Below is a small trained network, with its code and all its weights. Each question gives an input and a class and asks what happens when units are switched off, that is, made to give their printed mean instead of their output.

import numpy as np


def w(rows, s, z=0):
    codes = np.array(rows[::2]) - 128.0
    scale = np.full(codes.shape[1], s)
    scale[-1] = z or s
    return codes * scale


def f(y):
    return np.maximum(y, 0)


def log_softmax(a):
    a = a - a.max(-1, keepdims=True)
    return a - np.log(np.exp(a).sum(-1, keepdims=True))


def net(x, mask):
    res = np.array(x, float).reshape(1, 6) / 4 @ E
    y = f(res @ A[0][:, :-1].T + A[0][:, -1])
    res = res + np.where(mask, y, B[0][:, -1]) @ B[0][:, :-1]
    return log_softmax(res[-1] @ U[:, :-1].T + U[:, -1])


A, B = {}, {}
E = w([
[144,49,183,134,139,92,33],'x0',
[141,143,134,109,124,129,117],'x1',
[232,73,146,137,52,168,189],'x2',
[167,149,39,145,58,23,123],'x3',
[25,88,154,88,2,155,101],'x4',
[90,88,128,179,130,99,157],'x5',
],0.009)
A[0] = w([
[163,143,58,71,69,81,101,252],'n1',
[87,91,198,124,50,116,83,142],'n2',
[176,136,156,158,221,95,152,85],'n3',
[143,99,135,119,114,133,220,101],'n4',
[142,162,118,116,121,162,92,191],'n5',
[204,107,149,144,83,163,113,94],'n6',
[89,120,214,110,149,204,202,141],'n7',
[142,100,136,100,117,124,79,127],'n8',
[62,151,90,118,189,123,144,138],'n9',
[65,130,115,95,61,157,152,177],'n10',
[175,139,138,134,133,101,147,67],'n11',
[130,133,70,181,60,57,125,91],'n12',
[139,104,137,164,122,135,143,88],'n13',
[172,95,137,137,105,158,163,100],'n14',
[76,163,96,145,158,133,53,111],'n15',
[83,222,86,128,108,180,246,145],'n16',
[108,103,163,158,152,186,114,78],'n17',
[146,70,141,160,148,112,64,98],'n18',
],0.012,0.0036)
B[0] = w([
[150,119,154,68,200,132,139,240],'n1',
[160,184,94,120,123,190,95,226],'n2',
[148,207,34,58,64,140,160,238],'n3',
[120,151,200,121,104,111,95,182],'n4',
[117,129,199,144,203,107,170,165],'n5',
[96,182,208,120,90,84,165,196],'n6',
[118,102,113,10,151,133,90,227],'n7',
[189,121,118,173,184,91,150,170],'n8',
[123,143,182,122,95,118,82,204],'n9',
[139,202,81,148,140,188,105,213],'n10',
[116,154,110,98,87,149,145,165],'n11',
[78,91,102,38,187,114,163,214],'n12',
[137,146,153,112,109,112,122,150],'n13',
[91,185,205,103,98,84,97,184],'n14',
[61,186,189,123,96,64,165,201],'n15',
[217,76,132,186,173,78,15,248],'n16',
[149,79,114,71,129,127,162,179],'n17',
[255,87,154,187,146,133,19,193],'n18',
],0.0086,0.011)
U = w([
[195,120,122,161,138,110,49,126],'0',
[104,76,105,2,159,129,153,59],'1',
[66,208,204,117,41,66,114,112],'2',
[158,232,15,109,64,190,118,103],'3',
[138,157,132,107,142,138,127,254],'4',
[141,153,141,104,134,120,114,186],'5',
[142,79,173,205,175,143,193,113],'6',
[123,88,109,206,107,158,148,59],'7',
],0.0092,0.0065)

Each question gives the input, the list of numbers given to net, and the class t.
The units are the neurons (one row each of A and B). Each row of codes is followed by its name. A weight is (code - 128) times the scale printed after its matrix; where a second scale follows, it is the last column's (A, B and U).
mask holds one flag per neuron, in row order. A switched-off neuron (its flag False) gives its mean, the last column of its row in B, instead of its output. The means were averaged over made-up inputs and are rounded, as every weight is.
A unit's drop is (log p(t) with every unit on - log p(t) with that unit switched off) / (log p(t) with every unit on - log p(t) with every unit switched off).
The circuit of an input: a set's keep is (log p(t) with only the set's units on - log p(t) with every unit switched off) / (log p(t) with every unit on - log p(t) with every unit switched off). Starting from the 12 units with the biggest drops (on a tie, the unit counted first), units are removed one at a time, each time the one whose removal leaves the highest keep (on an exact tie, the one counted first), for as long as the keep stays at least 0.8.
units of the circuit, in order: the units of the circuit, biggest drop first
most important unit: the unit with the biggest drop
k most important neurons: the k neurons with the biggest drops, biggest first
drop of u: that unit's drop, to one decimal
input [2,0,-1,0,6,-2], class 3: most important unit	n2
input [0,3,5,3,-5,1], class 2: units of the circuit, in order	[n6; n14; n16]
input [5,4,2,0,7,-5], class 3: 2 most important neurons	[n2; n16]
input [0,0,5,5,2,4], class 1: 4 most important neurons	[n12; n1; n15; n9]
input [5,-3,6,5,-1,-6], class 2: 4 most important neurons	[n6; n16; n14; n7]
input [2,-3,2,2,-5,5], class 3: 2 most important neurons	[n3; n16]
input [2,3,2,0,4,-3], class 3: 3 most important neurons	[n2; n16; n10]
input [4,-6,4,6,5,6], class 1: 2 most important neurons	[n12; n16]
input [1,7,-6,8,-7,-8], class 1: units of the circuit, in order	[n1; n12]
input [4,-6,-5,-7,1,0], class 1: 2 most important neurons	[n7; n17]
input [-1,-4,-1,-4,-4,3], class 1: units of the circuit, in order	[n7; n18]
input [-5,-5,-8,4,-1,-2], class 2: 3 most important neurons	[n15; n9; n18]
input [6,4,4,5,8,-8], class 3: 3 most important neurons	[n2; n10; n16]
input [-2,3,-2,-7,2,-1], class 1: 3 most important neurons	[n7; n17; n18]
input [-4,-3,-2,-2,8,-7], class 3: 2 most important neurons	[n10; n2]
input [-1,-4,6,4,2,-4], class 2: 2 most important neurons	[n6; n14]
input [-5,-6,8,-7,-5,1], class 2: most important unit	n14
input [2,-6,-3,3,7,-7], class 3: 3 most important neurons	[n2; n10; n16]
input [-7,1,4,8,-1,-7], class 1: drop of n18	0.2
input [-8,4,3,0,-8,-8], class 0: drop of n2	0.1
input [-7,2,5,-7,0,0], class 0: drop of n3	0.1
input [-6,-3,6,0,1,4], class 0: most important unit	n16
